Below are the code and all the weights of a small trained network. Each question names an input and a class and asks about switching units off, where a switched-off unit gives its printed mean instead of its output.

import numpy as np


def w(rows, s, z=0):
    codes = np.array(rows[::2]) - 128.0
    scale = np.full(codes.shape[1], s)
    scale[-1] = z or s
    return codes * scale


def f(y):
    return np.maximum(y, 0)


def log_softmax(a):
    a = a - a.max(-1, keepdims=True)
    return a - np.log(np.exp(a).sum(-1, keepdims=True))


def net(x, mask):
    res = np.array(x, float).reshape(1, 5) / 4 @ E
    y = f(res @ A[0][:, :-1].T + A[0][:, -1])
    res = res + np.where(mask, y, B[0][:, -1]) @ B[0][:, :-1]
    return log_softmax(res[-1] @ U[:, :-1].T + U[:, -1])


A, B = {}, {}
E = w([
[124,160,205,26,120,169,92],'x0',
[201,184,74,98,87,199,126],'x1',
[111,175,55,144,201,89,27],'x2',
[146,113,94,184,1,173,82],'x3',
[106,168,187,171,22,106,137],'x4',
],0.0073)
A[0] = w([
[138,142,119,161,219,24,151,174],'N1',
[128,63,130,86,104,178,221,163],'N2',
[69,94,180,180,47,98,129,185],'N3',
[126,241,122,8,164,142,28,184],'N4',
[135,118,133,169,114,86,205,148],'N5',
[105,96,170,129,125,91,104,75],'N6',
[133,120,174,37,114,195,191,177],'N7',
[134,100,153,92,111,78,191,129],'N8',
[71,112,219,187,80,47,181,217],'N9',
[96,115,120,161,182,78,182,231],'N10',
[165,113,151,66,99,209,132,124],'N11',
[158,136,176,132,174,66,121,85],'N12',
[147,141,124,139,71,130,46,209],'N13',
[176,163,19,191,169,96,147,237],'N14',
[157,124,122,8,116,234,69,224],'N15',
[80,48,88,139,254,106,67,182],'N16',
[137,180,81,168,97,199,176,179],'N17',
[77,131,102,188,81,123,57,176],'N18',
[193,175,111,81,105,144,156,188],'N19',
[149,133,120,162,58,115,201,252],'N20',
[112,75,163,164,88,122,20,150],'N21',
],0.0091,0.0028)
B[0] = w([
[73,136,155,184,157,78,57,228],'N1',
[114,92,203,116,97,96,127,213],'N2',
[213,151,139,190,95,105,132,210],'N3',
[127,244,58,96,214,146,139,253],'N4',
[123,158,133,123,106,195,126,180],'N5',
[117,137,117,158,123,147,117,154],'N6',
[120,154,225,66,100,85,129,231],'N7',
[120,131,191,139,145,154,146,177],'N8',
[209,132,176,179,143,204,146,233],'N9',
[106,117,167,165,167,126,87,209],'N10',
[117,123,155,66,116,68,144,204],'N11',
[118,142,129,136,143,118,106,164],'N12',
[140,160,65,129,89,93,128,192],'N13',
[56,63,63,129,93,187,77,233],'N14',
[136,122,87,11,172,111,232,249],'N15',
[100,58,86,176,248,95,147,254],'N16',
[101,113,105,106,78,157,81,192],'N17',
[171,114,72,140,63,85,119,193],'N18',
[82,172,124,107,121,109,110,198],'N19',
[127,119,170,158,71,151,99,213],'N20',
[186,124,74,142,132,87,176,182],'N21',
],0.018,0.0085)
U = w([
[95,89,188,52,83,54,164,93],'0',
[210,126,83,186,84,51,127,219],'1',
[120,75,59,76,154,100,176,7],'2',
[100,254,83,68,157,131,140,90],'3',
[62,84,89,124,66,184,61,135],'4',
[169,132,207,189,134,200,136,187],'5',
[66,58,96,186,202,63,82,114],'6',
],0.0089,0.0015)

Each question gives the input, the list of numbers given to net, and the class t.
The units are the neurons (one row each of A and B). Each row of codes is followed by its name. A weight is (code - 128) times the scale printed after its matrix; where a second scale follows, it is the last column's (A, B and U).
mask holds one flag per neuron, in row order. A switched-off neuron (its flag False) gives its mean, the last column of its row in B, instead of its output. The means were averaged over made-up inputs and are rounded, as every weight is.
A unit's drop is (log p(t) with every unit on - log p(t) with that unit switched off) / (log p(t) with every unit on - log p(t) with every unit switched off).
The circuit of an input: a set's keep is (log p(t) with only the set's units on - log p(t) with every unit switched off) / (log p(t) with every unit on - log p(t) with every unit switched off). Starting from the 12 units with the biggest drops (on a tie, the unit counted first), units are removed one at a time, each time the one whose removal leaves the highest keep (on an exact tie, the one counted first), for as long as the keep stays at least 0.8.
circuit, biggest first: the units of the circuit, biggest drop first
top k neurons: the k neurons with the biggest drops, biggest first
drop when u is switched off: that unit's drop, to one decimal
input [-1,3,-2,1,-3], class 0: circuit, biggest first	[N4, N16]
input [0,2,7,4,-4], class 2: top neuron	[N16]
input [4,-1,-2,0,-4], class 0: circuit, biggest first	[N7, N11]
input [0,-2,-4,5,2], class 1: top 2 neurons	[N3, N21]
input [-4,-4,-5,-7,-1], class 5: top 3 neurons	[N9, N5, N8]
input [7,-3,5,6,4], class 1: top 3 neurons	[N18, N21, N3]
input [-2,-5,8,7,1], class 1: top 2 neurons	[N18, N21]
input [-5,-6,3,6,-1], class 1: top 3 neurons	[N18, N3, N21]
input [-1,-7,-5,-8,-1], class 5: top 4 neurons	[N9, N8, N5, N14]
input [-2,8,-2,2,3], class 4: top 2 neurons	[N17, N20]
input [-3,5,-7,6,2], class 0: drop when N14 is switched off	0.2
input [4,8,-7,7,-6], class 0: drop when N13 is switched off	0.0
input [0,-7,-8,5,7], class 5: drop when N9 is switched off	0.3
input [-4,7,8,1,4], class 4: circuit, biggest first	[N14]
